Here is a tiny trained network, its code and every weight. The questions are about switching its units off for an input and a class, where a switched-off unit gives its printed mean instead of its output.

import numpy as np


def w(rows, s, z=0):
    codes = np.array(rows[::2]) - 128.0
    scale = np.full(codes.shape[1], s)
    scale[-1] = z or s
    return codes * scale


def norm(h):
    return h / np.sqrt((h * h).mean(-1, keepdims=True) + 1e-5)


def f(y):
    return np.maximum(y, 0)


def log_softmax(a):
    a = a - a.max(-1, keepdims=True)
    return a - np.log(np.exp(a).sum(-1, keepdims=True))


def net(x, mask):
    res = np.array(x, float).reshape(1, 4) / 4 @ E
    u = 0
    for l in range(2):
        y = f(norm(res) @ A[l][:, :-1].T + A[l][:, -1])
        res = res + np.where(mask[u : u + 14], y, B[l][:, -1]) @ B[l][:, :-1]
        u += 14
    return log_softmax(norm(res)[-1] @ U[:, :-1].T + U[:, -1])


A, B = {}, {}
E = w([
[139,38,60,125,243,216,110,253,108,118,85],'x0',
[121,186,152,201,176,163,97,94,235,136,56],'x1',
[209,23,204,143,62,178,195,82,152,155,113],'x2',
[102,188,160,71,173,149,219,120,100,215,90],'x3',
],0.0074)
A[0] = w([
[139,205,125,170,218,156,159,94,184,186,66,78],'0.n1',
[137,106,72,189,96,108,33,193,186,44,166,53],'0.n2',
[118,142,77,231,120,168,69,93,216,88,56,91],'0.n3',
[150,138,158,211,65,89,89,121,125,22,155,76],'0.n4',
[50,232,179,122,39,24,171,55,188,143,126,41],'0.n5',
[84,255,77,135,177,76,74,170,122,96,27,53],'0.n6',
[58,197,198,231,145,120,111,122,185,180,64,21],'0.n7',
[169,76,200,181,78,190,187,51,190,165,52,106],'0.n8',
[143,229,153,86,168,131,250,108,109,221,147,77],'0.n9',
[109,230,104,65,90,135,36,103,135,136,155,96],'0.n10',
[200,101,112,83,231,114,148,125,126,234,133,137],'0.n11',
[103,91,66,140,199,163,78,214,137,172,42,91],'0.n12',
[85,110,109,8,63,124,125,161,14,159,215,82],'0.n13',
[45,212,159,52,178,200,163,125,111,203,106,1],'0.n14',
],0.0084,0.0063)
B[0] = w([
[92,113,134,43,76,154,75,180,111,158,122,228],'0.n1',
[105,108,102,172,70,55,204,67,156,191,36,195],'0.n2',
[68,86,133,42,60,150,90,178,92,180,154,215],'0.n3',
[108,86,92,190,87,75,152,155,190,156,67,179],'0.n4',
[85,87,215,105,195,122,145,123,153,32,171,252],'0.n5',
[240,199,119,178,165,148,150,93,31,165,151,240],'0.n6',
[105,112,130,51,79,131,72,196,83,177,172,205],'0.n7',
[209,194,78,147,129,158,138,130,74,103,149,248],'0.n8',
[117,39,56,214,64,56,130,135,202,163,89,226],'0.n9',
[202,164,110,176,166,157,120,99,79,110,142,195],'0.n10',
[135,139,134,187,118,98,139,134,171,87,86,206],'0.n11',
[101,146,239,128,198,131,159,112,149,91,96,254],'0.n12',
[125,185,152,69,100,187,2,165,127,165,102,222],'0.n13',
[112,70,64,168,51,36,159,78,133,108,33,201],'0.n14',
],0.0099,0.009)
A[1] = w([
[67,120,114,100,132,197,66,119,140,185,123,76],'1.n1',
[95,31,72,129,229,97,118,203,112,34,215,17],'1.n2',
[76,75,60,167,113,72,188,129,148,151,107,54],'1.n3',
[92,149,146,95,147,68,155,100,171,67,250,1],'1.n4',
[94,183,83,171,191,132,156,238,185,25,168,33],'1.n5',
[87,109,218,127,205,145,154,110,170,70,136,69],'1.n6',
[189,81,102,73,189,131,192,157,59,185,206,97],'1.n7',
[184,170,9,156,163,117,129,197,133,46,203,6],'1.n8',
[90,65,99,109,238,177,165,169,114,114,91,46],'1.n9',
[140,175,55,146,229,99,112,100,89,150,177,16],'1.n10',
[78,159,109,69,101,150,59,108,158,196,135,95],'1.n11',
[105,132,143,34,91,196,48,136,121,157,146,55],'1.n12',
[228,126,77,114,127,218,204,107,140,117,176,22],'1.n13',
[117,100,49,105,225,151,141,190,129,175,81,120],'1.n14',
],0.013,0.0079)
B[1] = w([
[173,127,131,80,88,114,115,188,137,92,159,187],'1.n1',
[87,249,194,124,112,156,126,174,152,105,86,145],'1.n2',
[81,185,74,169,117,77,152,92,144,144,60,224],'1.n3',
[85,22,137,75,195,153,146,64,129,142,178,174],'1.n4',
[113,103,152,154,143,135,118,198,166,86,74,150],'1.n5',
[87,177,201,155,164,132,181,188,159,80,120,211],'1.n6',
[93,191,153,160,58,108,131,82,162,136,104,163],'1.n7',
[65,248,182,168,120,164,104,230,191,108,69,151],'1.n8',
[87,56,162,82,157,119,145,57,122,100,210,209],'1.n9',
[199,182,85,170,167,223,120,85,67,110,148,173],'1.n10',
[169,97,117,95,114,181,134,169,166,134,156,217],'1.n11',
[156,114,150,104,102,163,126,221,131,134,96,254],'1.n12',
[158,185,66,153,220,149,48,96,37,141,161,181],'1.n13',
[151,79,72,135,71,104,99,61,146,174,188,225],'1.n14',
],0.017,0.0073)
U = w([
[87,71,48,164,43,54,149,70,195,182,83,98],'0',
[167,45,163,46,75,189,52,179,148,208,146,96],'1',
[35,65,219,90,242,136,184,44,156,66,225,119],'2',
[231,214,58,196,199,217,89,62,28,147,155,102],'3',
[107,206,176,147,106,150,152,187,163,137,38,190],'4',
[134,108,1,55,236,92,223,182,125,103,194,7],'5',
],0.016,0.019)

Each question gives the input, the list of numbers given to net, and the class t.
The units are the neurons (one row each of A and B). Each row of codes is followed by its name. A weight is (code - 128) times the scale printed after its matrix; where a second scale follows, it is the last column's (A, B and U).
mask holds one flag per neuron, layer by layer. A switched-off neuron (its flag False) gives its mean, the last column of its row in B, instead of its output. The means were averaged over made-up inputs and are rounded, as every weight is.
A unit's drop is (log p(t) with every unit on - log p(t) with that unit switched off) / (log p(t) with every unit on - log p(t) with every unit switched off).
The circuit of an input: a set's keep is (log p(t) with only the set's units on - log p(t) with every unit switched off) / (log p(t) with every unit on - log p(t) with every unit switched off). Starting from the 12 units with the biggest drops (on a tie, the unit counted first), units are removed one at a time, each time the one whose removal leaves the highest keep (on an exact tie, the one counted first), for as long as the keep stays at least 0.8.
units of the circuit, in order: the units of the circuit, biggest drop first
unit that matters most: the unit with the biggest drop
top k neurons: the k neurons with the biggest drops, biggest first
top k neurons in layer l: the k neurons of layer l with the biggest drops, biggest first
input [-2,4,-6,-5], class 3: units of the circuit, in order -> 0.n6
input [-2,-6,5,6], class 0: top 2 neurons -> 0.n9, 0.n1
input [-7,6,6,4], class 2: top 3 neurons -> 0.n5, 0.n13, 0.n6
input [6,3,8,-6], class 3: units of the circuit, in order -> 0.n8, 1.n13
input [-8,7,2,-7], class 2: top 3 neurons -> 0.n5, 0.n9, 0.n13
input [-7,8,8,6], class 1: top 4 neurons in layer 0 -> 0.n7, 0.n6, 0.n1, 0.n10
input [-8,8,-6,0], class 1: top 2 neurons in layer 0 -> 0.n7, 0.n3
input [-8,8,-2,7], class 1: top 3 neurons -> 0.n7, 0.n1, 0.n12
input [3,2,-4,-1], class 3: top 2 neurons -> 0.n6, 0.n5
input [3,-5,-7,-3], class 3: top 2 neurons in layer 0 -> 0.n1, 0.n3
input [-6,8,-2,4], class 1: top 2 neurons -> 0.n7, 0.n1
input [-4,-3,8,7], class 3: top 3 neurons -> 0.n8, 1.n13, 0.n2
input [2,-5,7,-6], class 3: top 2 neurons in layer 0 -> 0.n9, 0.n14
input [-7,1,6,8], class 0: unit that matters most -> 0.n9
input [7,8,1,-7], class 1: top 4 neurons in layer 0 -> 0.n3, 0.n9, 0.n14, 0.n5
input [-5,-5,6,2], class 3: top 2 neurons -> 0.n8, 0.n12
input [-5,3,5,3], class 2: top 4 neurons in layer 0 -> 0.n5, 0.n6, 0.n10, 0.n13
input [8,7,3,-5], class 2: top 3 neurons -> 0.n12, 0.n13, 1.n9
input [1,-1,5,-5], class 0: top 4 neurons -> 0.n4, 0.n2, 0.n6, 0.n10
input [-8,4,-7,6], class 2: unit that matters most -> 0.n5
input [7,-2,2,6], class 2: top 3 neurons -> 0.n12, 1.n9, 0.n2
